Here is a tiny trained network, its code and every weight. The questions are about switching its units off for an input and a class, where a switched-off unit gives its printed mean instead of its output.

import numpy as np


def w(rows, s, z=0):
    codes = np.array(rows[::2]) - 128.0
    scale = np.full(codes.shape[1], s)
    scale[-1] = z or s
    return codes * scale


def f(y):
    return np.maximum(y, 0)


def log_softmax(a):
    a = a - a.max(-1, keepdims=True)
    return a - np.log(np.exp(a).sum(-1, keepdims=True))


def net(x, mask):
    res = np.array(x, float).reshape(1, 6) / 4 @ E
    y = f(res @ A[0][:, :-1].T + A[0][:, -1])
    res = res + np.where(mask, y, B[0][:, -1]) @ B[0][:, :-1]
    return log_softmax(res[-1] @ U[:, :-1].T + U[:, -1])


A, B = {}, {}
E = w([
[60,168,212,117,144,107,63,163],'x0',
[104,61,156,140,153,127,134,115],'x1',
[55,96,22,181,96,192,105,180],'x2',
[129,127,132,128,127,126,128,128],'x3',
[64,155,72,129,246,127,110,132],'x4',
[132,131,124,205,136,73,137,151],'x5',
],0.012)
A[0] = w([
[187,97,72,122,151,136,164,96,58],'N1',
[161,147,129,226,156,60,138,129,22],'N2',
[112,5,165,131,182,125,130,101,48],'N3',
[132,128,118,59,137,184,120,111,32],'N4',
[158,244,88,118,120,128,125,111,64],'N5',
[117,151,88,114,223,124,128,116,3],'N6',
[186,146,166,82,181,74,153,103,13],'N7',
[135,116,137,35,151,178,135,119,64],'N8',
],0.018,0.011)
B[0] = w([
[82,144,197,113,142,155,75,148,210],'N1',
[87,44,103,104,132,2,132,73,190],'N2',
[195,232,75,103,131,105,161,230,189],'N3',
[124,43,107,165,136,26,143,132,180],'N4',
[188,192,98,101,165,114,170,225,200],'N5',
[165,85,185,126,56,181,122,104,210],'N6',
[94,108,104,160,111,227,105,150,247],'N7',
[91,84,110,140,131,16,134,75,207],'N8',
],0.016,0.012)
U = w([
[62,91,10,151,133,189,130,188,107],'0',
[109,92,107,92,146,59,155,138,95],'1',
[229,103,208,86,22,124,178,136,126],'2',
[129,140,125,85,177,126,152,140,251],'3',
[161,167,96,79,151,104,172,194,105],'4',
[49,180,241,73,196,94,66,175,124],'5',
[148,185,131,105,166,127,182,54,118],'6',
[156,210,160,159,212,146,221,27,86],'7',
],0.011,0.024)

Each question gives the input, the list of numbers given to net, and the class t.
The units are the neurons (one row each of A and B). Each row of codes is followed by its name. A weight is (code - 128) times the scale printed after its matrix; where a second scale follows, it is the last column's (A, B and U).
mask holds one flag per neuron, in row order. A switched-off neuron (its flag False) gives its mean, the last column of its row in B, instead of its output. The means were averaged over made-up inputs and are rounded, as every weight is.
A unit's drop is (log p(t) with every unit on - log p(t) with that unit switched off) / (log p(t) with every unit on - log p(t) with every unit switched off).
The circuit of an input: a set's keep is (log p(t) with only the set's units on - log p(t) with every unit switched off) / (log p(t) with every unit on - log p(t) with every unit switched off). Starting from all 8 units, units are removed one at a time, each time the one whose removal leaves the highest keep (on an exact tie, the one counted first), for as long as the keep stays at least 0.8.
units of the circuit, in order: the units of the circuit, biggest drop first
unit that matters most: the unit with the biggest drop
k most important neurons: the k neurons with the biggest drops, biggest first
drop of u: that unit's drop, to one decimal
input [3,-2,3,-1,-1,5], class 1: units of the circuit, in order => N7
input [7,5,-4,8,-7,4], class 3: units of the circuit, in order => N6, N1
input [3,6,4,6,5,-1], class 3: 3 most important neurons => N7, N5, N6
input [3,-7,2,-6,3,6], class 4: 2 most important neurons => N5, N8
input [4,-5,1,0,0,-4], class 4: units of the circuit, in order => N1, N5
input [6,2,-7,0,0,6], class 0: 2 most important neurons => N7, N1
input [-6,0,-4,4,8,7], class 2: 2 most important neurons => N6, N8
input [3,-7,1,-8,-6,8], class 1: 3 most important neurons => N2, N6, N3
input [-8,-6,-6,2,-6,2], class 5: 2 most important neurons => N1, N6
input [5,0,-7,6,-6,-2], class 0: 3 most important neurons => N7, N6, N1
input [-7,-3,-6,-2,7,3], class 2: 2 most important neurons => N6, N8
input [-2,-8,4,-4,-1,-7], class 4: 3 most important neurons => N5, N2, N7
input [-4,6,-1,3,6,6], class 1: 3 most important neurons => N2, N5, N7
input [-5,-5,-4,6,-4,0], class 3: units of the circuit, in order => N6
input [-1,-6,5,7,-2,-2], class 3: 3 most important neurons => N7, N3, N6
input [-2,4,0,0,3,5], class 1: 3 most important neurons => N2, N7, N5
input [-6,-6,5,-3,-1,-4], class 4: 2 most important neurons => N7, N5
input [2,6,1,-3,-2,-5], class 4: 2 most important neurons => N3, N2
input [1,-4,-2,8,-2,-8], class 1: drop of N8 => 0.2
input [3,2,-7,-5,2,2], class 0: drop of N7 => 0.8
input [-8,-1,-8,1,-1,7], class 0: drop of N4 => 0.0
input [2,-5,0,-1,6,6], class 1: drop of N7 => 0.2
input [1,1,5,6,5,5], class 3: unit that matters most => N7
